Below are the code and all the weights of a small trained network. Each question names an input and a target symbol and asks about switching units off, where a switched-off unit gives its printed mean instead of its output.

import numpy as np


def w(rows, s, z=0):
    codes = np.array(rows[::2]) - 128.0
    scale = np.full(codes.shape[1], s)
    scale[-1] = z or s
    return codes * scale


def f(y):
    return y / 2 * (1 + np.tanh(0.7978845608 * (y + 0.044715 * y**3)))


def softmax(a):
    e = np.exp(a - a.max(-1, keepdims=True))
    return e / e.sum(-1, keepdims=True)


def log_softmax(a):
    a = a - a.max(-1, keepdims=True)
    return a - np.log(np.exp(a).sum(-1, keepdims=True))


def net(x, mask):
    ids = ['ΔΛΦΨΩβγεηθξσ'.index(c) for c in x.split()]
    T = len(ids)
    res = E[ids] + P[:T]
    r = res
    for j in range(3):
        rows = slice(3 * j, 3 * j + 3)
        q, k, v = (r @ M[0][rows].T for M in (Q, K, V))
        z = softmax(np.where(np.tri(T) > 0, q @ k.T / 3**0.5, -1e9)) @ v
        o = O[0][rows]
        res = res + np.where(mask[j], z, o[:, -1]) @ o[:, :-1]
    y = f(res @ A[0][:, :-1].T + A[0][:, -1])
    res = res + np.where(mask[3:15], y, B[0][:, -1]) @ B[0][:, :-1]
    return log_softmax(res[-1] @ U[:, :-1].T + U[:, -1])


Q, K, V, O, A, B = {}, {}, {}, {}, {}, {}
E = w([
[86,192,144,144],'Δ',
[175,144,41,91],'Λ',
[78,141,142,108],'Φ',
[126,193,90,146],'Ψ',
[116,152,70,87],'Ω',
[112,143,217,171],'β',
[149,150,141,124],'γ',
[167,92,190,118],'ε',
[198,60,80,46],'η',
[203,113,106,152],'θ',
[177,19,163,44],'ξ',
[119,63,254,120],'σ',
],0.0095)
P = w([
[227,243,153,90],'0',
[120,130,120,164],'1',
[141,156,138,32],'2',
[188,104,142,190],'3',
[90,119,102,158],'4',
[114,126,140,15],'5',
[177,68,132,189],'6',
[75,103,104,156],'7',
[92,100,149,9],'8',
[164,39,117,184],'9',
[76,152,117,161],'10',
[131,138,161,5],'11',
],0.011)
Q[0] = w([
[72,93,26,223],'h0',
[69,70,104,242],'h0',
[185,8,102,230],'h0',
[89,158,162,12],'h1',
[148,166,113,81],'h1',
[189,205,200,20],'h1',
[37,104,157,183],'h2',
[126,70,151,133],'h2',
[104,149,98,228],'h2',
],0.015)
K[0] = w([
[34,105,59,124],'h0',
[20,75,132,137],'h0',
[75,4,143,77],'h0',
[152,238,121,127],'h1',
[136,135,150,141],'h1',
[205,205,168,78],'h1',
[58,148,127,146],'h2',
[96,121,101,81],'h2',
[91,81,74,194],'h2',
],0.018)
V[0] = w([
[158,27,156,111],'h0',
[109,151,254,140],'h0',
[49,111,135,151],'h0',
[203,120,55,167],'h1',
[141,83,154,40],'h1',
[62,173,79,48],'h1',
[126,75,72,127],'h2',
[111,67,150,183],'h2',
[83,155,159,69],'h2',
],0.019)
O[0] = w([
[198,91,187,99,130],'h0',
[86,143,249,179,173],'h0',
[66,164,145,84,2],'h0',
[166,23,70,145,194],'h1',
[193,170,158,81,166],'h1',
[113,239,65,64,61],'h1',
[54,105,125,124,69],'h2',
[119,62,72,111,33],'h2',
[144,220,75,147,149],'h2',
],0.015,0.0087)
A[0] = w([
[140,179,205,72,95],'n0',
[57,122,106,202,176],'n1',
[118,93,190,82,118],'n2',
[183,83,175,133,63],'n3',
[112,98,76,254,121],'n4',
[229,66,128,158,181],'n5',
[145,128,50,170,3],'n6',
[121,172,69,218,106],'n7',
[93,220,119,85,102],'n8',
[195,171,140,66,108],'n9',
[126,155,196,158,219],'n10',
[152,42,137,118,117],'n11',
],0.0079,0.0056)
B[0] = w([
[103,168,212,66,158],'n0',
[200,210,125,104,149],'n1',
[175,155,73,121,155],'n2',
[98,179,185,60,204],'n3',
[222,169,169,94,170],'n4',
[36,73,93,198,252],'n5',
[112,128,241,59,148],'n6',
[183,76,82,67,152],'n7',
[2,118,115,131,138],'n8',
[47,52,95,86,161],'n9',
[137,124,35,171,187],'n10',
[184,199,151,110,186],'n11',
],0.013,0.028)
U = w([
[154,203,46,120,66],'Δ',
[226,34,91,54,74],'Λ',
[63,186,92,115,60],'Φ',
[223,145,155,20,59],'Ψ',
[145,125,82,19,190],'Ω',
[197,202,138,151,118],'β',
[221,105,28,192,124],'γ',
[91,139,138,233,252],'ε',
[99,36,76,142,113],'η',
[229,36,223,121,167],'θ',
[96,78,224,1,75],'ξ',
[120,188,252,43,28],'σ',
],0.0046,0.003)

Each question gives the input, a string of symbols that net reads in full, and the target symbol t.
The units are the heads (3 rows each of Q, K, V and O) and the neurons (one row each of A and B). Each row of codes is followed by its name. A weight is (code - 128) times the scale printed after its matrix; where a second scale follows, it is the last column's (O, A, B and U).
mask holds one flag per unit, heads first, then neurons. A switched-off unit (its flag False) gives its mean, the last column of its rows in O or B, instead of its output. The means were averaged over made-up inputs and are rounded, as every weight is.
A unit's drop is (log p(t) with every unit on - log p(t) with that unit switched off) / (log p(t) with every unit on - log p(t) with every unit switched off).
The circuit of an input: a set's keep is (log p(t) with only the set's units on - log p(t) with every unit switched off) / (log p(t) with every unit on - log p(t) with every unit switched off). Starting from the 12 units with the biggest drops (on a tie, the unit counted first), units are removed one at a time, each time the one whose removal leaves the highest keep (on an exact tie, the one counted first), for as long as the keep stays at least 0.8.
circuit, biggest first: the units of the circuit, biggest drop first
top k neurons: the k neurons with the biggest drops, biggest first
heads that matter: for each layer, one digit per head in row order, 1 if its drop is at least 0.15 and else 0, layers parted by /
input η Δ Λ Δ Ψ ε θ Φ θ, target η: circuit, biggest first : n5, h0, h1, n9
input Λ ε θ η η, target η: circuit, biggest first : n5, h0, n4
input ε θ Ψ σ, target σ: circuit, biggest first : n3, h0
input ε Φ β ξ ε η Ω η ε ε ξ β, target ε: circuit, biggest first : h0, n10, n7
input Λ γ θ ε ξ η σ ε, target ξ: circuit, biggest first : h0, n3
input ξ θ ε β β ξ, target ξ: top 3 neurons : n9, n0, n3
input Φ σ β Ω β ε ε β Δ θ θ σ, target Φ: circuit, biggest first : h1, n8, h0
input β β σ ε, target σ: top 2 neurons : n0, n3
input Δ η ε ε σ Δ σ ξ, target ξ: circuit, biggest first : h0, n9, h1
input Ω η Δ γ, target η: heads that matter : 100
input Ψ η Λ γ γ Ω ε Λ σ θ, target σ: circuit, biggest first : h0
input σ θ ε ε Δ β, target σ: circuit, biggest first : n0, h1
input ε Λ θ Ω Λ ξ, target ε: heads that matter : 100
input Ψ ε γ Ω β ξ Ω ε Ψ Λ Δ, target Δ: circuit, biggest first : h0, n5, n3, n6
input σ Λ γ θ, target θ: top 2 neurons : n4, n5
input η θ γ β ε γ η, target η: circuit, biggest first : n5, h0
input Λ θ ε Λ, target θ: heads that matter : 011
input ξ β Ψ β Ω θ, target ξ: heads that matter : 010
input β β Ω η σ Λ, target β: heads that matter : 110
input θ ε ε β β Ω Λ Λ β ε θ γ, target θ: top 3 neurons : n4, n10, n6
input γ Ω Ω Λ Δ Ψ, target γ: top neuron : n3
